Each row comes from the steps of one walk. Every step used is in the known rows, and no mark comes twice. Write the walk behind each row, first mark first.
Known rows:
bamop supab bube bopus: [ 134  212  110 -273 -389  187 -193  -85  246 -213  234 -237 -119 -605
  -69  198  110  170 -199  154 -147  112  139  154  -99  169 -158 -160
  115 -163  -40   -4 -112   55 -104 -173   60  164   73 -257   21 -312
  -55  205   -4 -131 -291]
daramu tidu viti vule supab kupaz bube bopus bamop: [ 402  215 -271 -206 -570  138  171  -97  306 -396  522 -290  225 -612
  274  292  275  506   92  -81  -98   89  216  102 -165 -208 -131  361
 -222   33 -372   62   90  -53 -302 -206   -6  -34  124  217  149 -531
  153   -6   34   84 -423]
kupaz subo viti vule: [ 231 -147 -141 -473 -244  -20 -320  329  330  -61   56 -272 -105 -489
  -28  118  179  105   65  113 -182 -149  151   28  -32  -34 -153  234
  143  -37  -36 -160  167  187   80 -256 -270   19   21  314  -76 -579
  211  -40 -191  192 -303]
bopus supab vule viti daramu: [ 305 -143   27 -423 -576  382 -201  163  331  -52  170 -469  211 -340
  230   95   29   27 -212  170    5  -66   17   80  144 -223 -266  283
   10 -106 -115 -117   56  -81 -124 -260 -143   54  -89    7 -265 -544
 -132   14 -167   56 -421]
bopus bamop supab viti: [ 267 -331 -242 -438 -380  331    1   80  272  -18   88 -282   49 -418
   74  -11  314 -204 -235   28 -171  -31  193   -4  -95   55 -269   63
    3 -120   11 -176  -31 -175  135  -76  -90   33 -103  -65  -53 -378
  -14   70 -212 -232 -660]
ruto bopus supab bube vule tidu: [ 346  123  -42 -336 -525  356 -440  201  379   30  249 -193   17 -128
  -86  220   57  166  -84  230  -90   30 -254 -171 -128  102   77 -265
  224    0  -26  -30  -23    0 -110 -103  113  -18  -80 -190  109 -591
  186   33 -111   85 -393]
subo kupaz vule viti daramu bopus: [ 277 -129  -54 -251 -273   62  -37 -107  398  -16   28 -356   -9 -447
   23  -26   68   61  403 -272 -255   13  -70   49  103 -327  -74  321
    7   88  -31   38  185  -22 -421 -277 -243   23   20  106 -321 -513
  -20  -75  -45  203 -455]
daramu subo viti vule supab bopus kupaz: [   6   22  -52 -407 -249  -23 -168  -65  223 -105  168 -194  219 -176
  228  218  368  185 -170   58    9  244  -21  -12  -19 -384 -278  194
  -41  148 -484 -105  199  -43  -60 -279 -101  -88  -28   85  -29 -666
  128   54 -223  366 -303]
vule supab viti daramu subo kupaz bube bopus: [ 131   81   23 -503 -439  190   19 -160  505 -136  447 -266   54 -504
  -69  135   57  363  319 -234 -274   11  278  157  -83   -3 -234  254
  -42  175  -74  -47  -66 -125 -339 -356 -199   13  105 -183 -256 -545
  -16   -1  215  129 -380]
subo kupaz bube viti daramu: [ 280 -149  -58 -490 -249  281   -4   53  510  -23  207 -397   72 -395
  110   32  -38  152  -42  -79  -18 -106  329  -77  -70   53 -154  181
   40 -147  -20  -27   -7 -136 -132 -322 -124   79  261  -84 -302 -436
   81   15   85  122 -410]
subo kupaz bube bopus bamop supab vule: [ 105  -73 -248 -235 -321  305  105  190  220 -197  282 -325   -3 -259
  -22   96  280   93 -141   25 -142   68  126   15 -188  133 -140  167
 -142 -363  179  110 -188 -141  -23 -251    5   12 -169 -266  121 -348
  131  138 -291   22 -645]
bopus kupaz vule viti daramu ruto supab bube: [ 508 -147 -196 -486 -444  175  -71  -44   66 -314   52 -382  282 -523
  134   32  137  216 -112  369  209  155   52  -59   76 -238 -238   98
  -66  -85 -172  -17  368  224 -331 -372  -12  298   67  -41 -142 -552
   50  103 -217   28 -407]
bamop supab kupaz vule: [ 182 -137 -166 -246 -222  229  -86   -5  287 -272  170 -201 -218 -360
    5   11  137    7 -107  204    2 -161 -253   -2  -81 -162 -191   59
  -97 -291   78  -36   18   19 -103 -145 -124  253  -95 -118   36 -456
  -53   22  -39  119 -512]
supab vule viti daramu ruto bamop bopus kupaz subo: [ 390 -173 -382 -538  -89   27 -151  -93  416  -36  100 -237  275 -349
  115   -2  205  395  110   10 -256  161 -131   70  156 -122 -332  212
  -49 -123  119 -221  151  326 -133 -253 -121   -6  -75  -54  -66 -655
  174 -121 -218  189 -641]
bamop bopus kupaz vule: [ 265   33  -42 -341   39   59  -86 -147  415 -133  112 -290  -41 -253
   87  -80  313  201  151   -7 -139  142 -417  109 -120 -169 -209   37
  -13 -218   83 -101   15  116 -364 -176  -26   42  112    8   54 -745
  113 -121 -113  134 -595]
vule tidu viti daramu bamop: [ 326 -136 -171 -427 -232   53  -83 -130  484   43  -27 -102  184 -581
   68    6  -54  231  125 -220 -113  -98   82   40   99 -308   81  219
  130   55 -170 -401  -95  -60 -234 -242  -95 -109  107   23 -251 -480
   12 -214  -52  250 -488]
tidu viti daramu bamop bopus kupaz: [ 200   53  -73 -412   19  -30  -26 -337  405   33   87 -195  255 -421
  175  -22  190  319  -13 -253 -118  252   -5  222   55 -305 -192  173
   83  -87 -297 -333   56  101 -258 -246   -7  -40  142   11  -85 -658
  134 -173  -47  245 -608]
subo kupaz vule supab bube: [ 111   28 -110 -433 -401  443   47 -160  271 -322   37 -257   65 -379
  -44  -59  124  124  146  331  209   58  -38 -187 -227 -176  -72    6
 -138    7 -127  169  141  -39 -260 -399   67  211  -30  -46 -194 -555
  -14  -54 -215   93 -262]
bamop bopus viti daramu subo: [ 282   42  -82 -451 -377    5  -97   18  250 -117   22 -220    6 -356
  127  -91    9  103  108  -71 -332 -127   17   17  -54 -413 -180  143
   19 -124  -83 -367   35   47 -119 -378 -197   12  126  181 -203 -683
   48   -3  -82  301 -391]
bube supab vule viti daramu ruto bamop bopus kupaz subo: [ 298 -219 -373 -559  -87   34 -148  -45  265 -164   64 -252  190 -328
  206  -29  285  463    9   50 -303  103 -108  -38  170  -62 -379  219
  -36 -152  112 -189  179  249 -188 -303  -54   62 -147  -41  -48 -619
  243  -51 -219  123 -644]
tidu viti daramu ruto supab vule: [ 582 -501 -212 -408 -398  201 -146  336  241 -171   -9 -219  153 -351
  221   82  169  -37 -208   99  -63   28  -45 -217   23   90 -194  192
  -83 -185  124 -115  287   86  -84 -359 -116  182 -259  -33 -166 -384
   94   50 -140   31 -518]
tidu viti daramu ruto vule: [ 381 -181 -226 -265 -347  135 -235   26  475   73   64  -73  204 -559
  182 -258   16   14   88  110   48  -86 -146 -119   13   35 -169  162
  170 -252  -29 -251   62  128  -68 -242 -183   58   61   46 -276 -274
  -73 -223  113  -84 -345]
bube vule supab viti daramu bamop bopus: [ 250  -50 -106 -442 -293  240 -168 -180  389  -41   49  -73  118 -421
  120 -167  130   37  261 -260 -398   75 -321   48  -29  -40  -89  154
  -46   50  -93 -342 -136  103 -230 -236 -237  109    5   38 -161 -599
  -16    8  -44  187 -581]
vule viti daramu subo kupaz bube: [  94   -6 -192 -517 -286   74  141 -113  506  -89  247 -286   87 -430
 -178   27  -48  345  383  -55   50 -114  476  108  -79 -241  -71  322
   35  -17  -61  -10   56  -39 -211 -362 -181   -3  224  -92 -293 -501
   77  -99  -49  237 -421]
daramu subo kupaz bube bopus: [ 118  228  -25 -329 -201  -85    3  -89  582 -139  414 -168  -83 -526
 -201  186   47  384  345 -182 -211    3  299  189 -213   79  -93   72
  104   68   47    9  -69  -43 -325 -289  -93  -52  243 -244  -62 -433
   84  -66  136  140 -306]
supab kupaz vule tidu: [ 393  -49  -88 -228 -285  261 -281   37  551  -65  128  -46  -57 -252
  -77  158  -60  181   50  109   47 -256 -463  -99  -66 -219   64 -115
   78  -78   89  -65  -66 -101 -240   15  -47  134  -59  -56  -45 -611
   10 -215  -80  254 -434]
kupaz subo viti daramu ruto bamop bopus supab: [ 293  -96 -345 -521 -187  132 -223   29  146  -11  145  -22  182 -417
   75 -221  316   50 -146    3 -338   92  156  -14 -127   90 -241   43
   61  -60 -175 -318  241  214  -62 -345  -10   17   29  127   -2 -651
   20   -2 -168  -80 -424]
ruto daramu tidu viti vule: [ 372 -221  -67 -416 -486  197 -207  198  438  -78   61 -115   65 -513
  274  143  257  319 -151  -90  -63   -4  297   92  138  -45 -123  218
  -31 -174 -191 -258  272  104   52 -292 -203  -64   65  277  -67 -643
  244   36  -62   56 -275]
daramu tidu viti vule supab bopus: [ 137 -162   74 -379 -493  405 -245  -60  338 -236   94  -95  115 -252
  309  213  355  120 -158   75  -87  215  127 -179 -166 -183 -147  152
 -183   64 -304  -61  159  -60   64 -292  -70  -61  -17  187 -118 -514
   37  293 -122  -43 -187]
tidu viti daramu subo kupaz vule: [ 144 -198 -109 -522 -127   84  -42 -101  470  -99  112 -292 -138 -261
  -37 -198  295  243  369 -139 -125 -115  -47 -152  -49 -276 -158  285
 -103  -36   20  -73   98 -120 -314 -488 -122  -59   61   88 -294 -611
  166 -181   -8  280 -404]
subo kupaz vule tidu viti daramu: [ 295 -267   91 -503 -277  358 -212  -68  507  115  107 -286   63 -269
   15  -95   86  291   62 -156  -61  -47  -23  -77  110 -195  -72  215
   31 -102 -102  -89  -24 -142 -247 -278  -23    0   38  132 -397 -525
  122 -165   80  145 -416]
bopus kupaz subo viti daramu tidu: [ 290 -192 -172 -393 -245 -121 -220  -76  319  -48  172 -277  149 -482
   97   86  170  294   46  -42 -127  -38  359  -22  218 -308 -250  438
 -178 -223 -219  -59  126  155  -82 -201 -104  -48  259   74 -248 -629
   96   64 -192  230 -360]
kupaz subo viti vule tidu: [ 337 -139 -118 -432 -328  104 -460  291  420   91   40  -78  -48 -341
 -114  212   37  250   49   76 -135 -196 -101  -65   10 -102   63   49
  204  -10  -39 -163    8   48   19  -54 -133    5  -29  249  -98 -669
  198 -131 -240  259 -387]
daramu bamop bopus kupaz vule supab viti tidu: [ 184 -192 -106 -694 -452  469 -253 -141  385  -47  147 -107  251 -393
  214  101  296  194  190   62 -253 -252 -179  -64  -83 -356 -279  265
 -138   37    6 -183  108  -80 -242 -270 -271  107   86   52 -101 -863
   97   21 -190  122 -815]
bube supab vule tidu viti daramu ruto bamop bopus: [ 369 -258 -207 -468 -120  323 -213   28  377 -114  -84  122  188 -316
  150 -166  314  240 -102 -170 -359   81 -271 -209   79  272  -55  -84
   75 -287   85 -288  127  114 -137 -240   -8  115 -243   38  -65 -541
  176   32  -86  -89 -558]
bamop bopus kupaz vule tidu viti daramu: [ 384 -126  123 -503 -237  319 -250 -200  420   89  112 -326  105 -258
  158  -60  154  397  -17 -203 -174   76 -220   55  155 -256 -138  201
   58 -198 -153 -221  -54   -3 -275 -181    4   30   50  201 -277 -670
  130 -115  104  145 -590]
daramu bamop bopus supab vule tidu viti: [ 376 -129 -137 -489 -337  376 -308  -36  460  -31   50  -18   -9 -284
   86   97  257  231 -144 -168 -219   -4  -47 -200 -126 -123   94   17
  200  -18  -30 -407   24 -168   43 -198  160  -69 -113  100 -103 -597
  123 -165  -78   34 -680]
bamop bopus viti daramu ruto: [ 505 -164  -48 -313 -281   58 -223   20  282   24  -17   11  272 -446
  201 -273   25 -168 -132   10 -201  127  -27  -96  -32 -139 -217   29
  111 -237  -20 -309   80  105 -119 -193 -200  302  225  -17 -232 -425
  131   83 -166    3 -453]
kupaz subo viti daramu bamop: [ 238 -128 -317 -446 -106 -177  -75  -28  337   -1    6 -214   83 -684
  -51  -80  -12  104  255 -178 -224 -187  194   63   94 -266    8  344
  108   59  -92 -346  -88  114 -180 -323 -217  -70  157   40 -255 -468
  -27 -202 -192  340 -422]
daramu bamop supab vule viti tidu: [ 133 -241 -186 -533 -548  340 -328  162  330  -67  128 -122  138 -474
  104  278  159  171  -26  285  -81 -359    1  -54   69 -312  -95  283
  -22 -211   81  -56   55  -43   26 -202 -213  107   34  -56  -68 -523
   41  125 -396   98 -769]
bamop bopus viti daramu ruto supab bube vule tidu: [ 574  -50  -88 -372 -560  317 -496  184  189  -82   42  -20  117 -184
   12  -36    5  175 -107  184 -211  135 -348 -235  -39    4   15 -175
   65 -146    8 -155  -15  156 -150 -117   16  273  112   25  -20 -490
  300  200 -109  176 -467]
kupaz bube bopus bamop supab viti daramu subo: [ 269    2 -203 -501 -519   57   61  -91  210 -119  265 -394   37 -487
  106   63  153  217  141 -194 -380 -198  253  150   21 -178 -285  350
  -72  -45  -74 -286 -147 -100 -166 -287 -287  -57   33  -25 -137 -542
   20  125   -5  147 -576]
subo viti vule supab bopus kupaz: [  23  -21   29 -361 -218  111 -181  -20  263  -69  175 -232  267 -186
  225  204  338  119 -284  109   70  335  -10   28  -34 -270 -274  139
  -13   86 -448  -27  172  -31  -57 -217  -48  -41   -7   55  -20 -597
  105   70 -201  231 -293]

Which walk is each row?
[ 391 -313 -265 -357 -406   -8 -214   66  212 -203  217 -234   57 -547
   58  160   66  253  -11   21  -82 -192  371  -90  180 -271 -194  404
 -270 -184 -235   -4  278  224  -57 -287 -127  107  109  148 -249 -580
  -27  101 -106  216 -270] -> ruto supab kupaz subo viti daramu tidu
[ 287 -224 -229 -354 -464   57 -194 -101  275 -177  226 -166  118 -534
  117  109   64  243   56   10  -57 -166  252 -139  189 -365 -189  458
 -290 -123 -335   16  179  121  -47 -220 -143  138   88  139 -330 -594
  -61   41 -123  274 -288] -> vule supab kupaz subo viti daramu tidu
[ 183  126 -179 -521 -626  346 -419  -11  373 -128  420  -72  158 -434
  101  248  121  344  100  229 -150 -323   33   34 -103 -292 -129  263
   45   -5  -94  -89  112   47 -132 -181 -224  180  311   29   93 -551
  183  141  -75  196 -702] -> daramu bamop bopus supab kupaz bube vule viti tidu
[ 298 -135 -282 -352 -407  220 -290  300  182   56  306 -222  -13 -296
  -86  275  145  300 -125   21 -130 -157 -118  -59   61 -209   69   76
  126 -137 -215  -71   54   68  102 -130  -66   19 -305  186   57 -785
  167  -85 -298  216 -547] -> ruto bopus bamop supab kupaz subo viti vule tidu
[ 285 -126 -257 -229 -554  318  -96 -124  382 -136  255   -9  265 -516
  255  -16  -91   99  -96  185  263 -108 -234 -146   44 -264 -221  216
  -58  -28 -404  -77  255   17  -76 -231 -154  310 -204   52 -281 -357
 -188 -275  204  185 -304] -> tidu viti daramu ruto vule supab kupaz
[  41  -98 -192 -606 -468  347 -350   96  361 -100  351 -180  237 -278
   82  277  334  417  -57  345 -153  -16   80   78   65  -83 -235  223
  -59 -179   -3   68   79  128  -21 -137 -163  -41  256  -90  190 -411
  248  364 -114   53 -678] -> ruto bamop supab bopus kupaz bube vule viti tidu
[ 192 -249 -152 -354 -416  328 -105   80  212 -283   64 -150  190 -357
  199   -1  212   99 -320  108 -254  167  434  -41   72 -231 -241  158
 -318 -429  -79 -187   74  102   97 -313  -54 -154  205  -33  -36 -557
  -16  472 -186  -80 -293] -> ruto bamop supab bopus viti daramu tidu
[ 219 -184 -361 -528 -560  258 -358  122  386 -123  350   51  246 -482
   45  206  170  302    6  388  -63 -230    5  -46  115  -44 -193  231
  -37 -196    6   50  209  167   -9  -76 -295  247  196 -122  111 -317
  233  249  -83  103 -708] -> daramu ruto bamop supab kupaz bube vule viti tidu
[ 102 -312 -106 -733 -572  465 -266   17  434  -19  170 -101  127 -297
   83   98  268  134  289  146 -166 -445  -18 -248 -125 -313 -294  281
 -188  119   39   -1  204 -233 -167 -375 -318   93   20   61 -263 -759
  124   -1 -174  164 -603] -> daramu subo kupaz vule supab viti tidu
[ 135  -60 -220 -439  -50 -134 -128 -138  307   11   58 -269  190 -514
   30  -15  111  147   78 -202 -210  -14  229   86  100 -362  -93  326
   89   93 -177 -357 -104   69 -159 -346 -182 -155  178  -44 -188 -485
   43  -73 -213  370 -397] -> supab bopus kupaz subo viti daramu bamop
[ 189 -187 -401 -420 -336   79 -111 -130  249 -134  188 -238  -54 -574
  -18  120  -99  282  -11  119  -87 -223  153  108  115 -374 -213  294
  -56  -53  -63 -197    7  167   37 -217 -168  169  -76  -80 -155 -402
  -67  -80 -109  260 -542] -> vule viti daramu bamop supab kupaz subo
[ 453   47 -186 -328 -543  481 -488    3  333   77   97   44  167 -318
  155  -88   -7  158 -181  156    3 -145 -303 -324 -129   18    8 -198
  226 -216  -92 -295  -47  -47  -15 -146   56  152   60   10 -161 -614
  -36  -73  -89  -41 -455] -> bamop bopus supab bube viti daramu ruto vule tidu
[ 313 -117 -194 -318 -395  351 -206   28  255 -167   98  -86  -35 -297
   -4    3  -61  198 -128   81 -115 -175 -307  -67   46 -488   23   43
  -32 -226   22 -298 -169  -97 -150 -129  -73  130   -8  -52  -40 -670
    0  -19 -128  316 -627] -> bopus viti daramu bamop supab kupaz vule tidu
[ 434 -305 -195 -503 -549  235 -374  130  322 -153  263  -81  176 -513
  146  223  160  234   78  368   61 -375 -180 -144   37 -367 -185  229
  -71  -60  -19   85  383   85 -243 -217 -242  338  144  108  -94 -575
   67   22 -194   86 -607] -> daramu ruto supab kupaz vule viti tidu
[ 552   75 -332 -172 -421   41   87  -28  273  -26  149 -380  152 -380
  152   39  146  238  330 -322 -354   41  -29   -4  -97 -151   79  331
   12   54  -94   -3  -59  -71 -396  -87  -67 -137  115  260   38 -323
  304  -70   -8  215 -627] -> kupaz bube vule tidu viti daramu bopus bamop
[ 376 -162   13 -378 -504  367 -186   30  258   34  229 -365  107 -334
  189   86  179  308 -233 -171 -242   29  -66   14  161  -81 -113  254
  -17 -238 -145 -123 -207 -153 -125 -167   35  -14 -131   93 -180 -418
   88   26    8   51 -588] -> bube bopus bamop supab vule tidu viti daramu
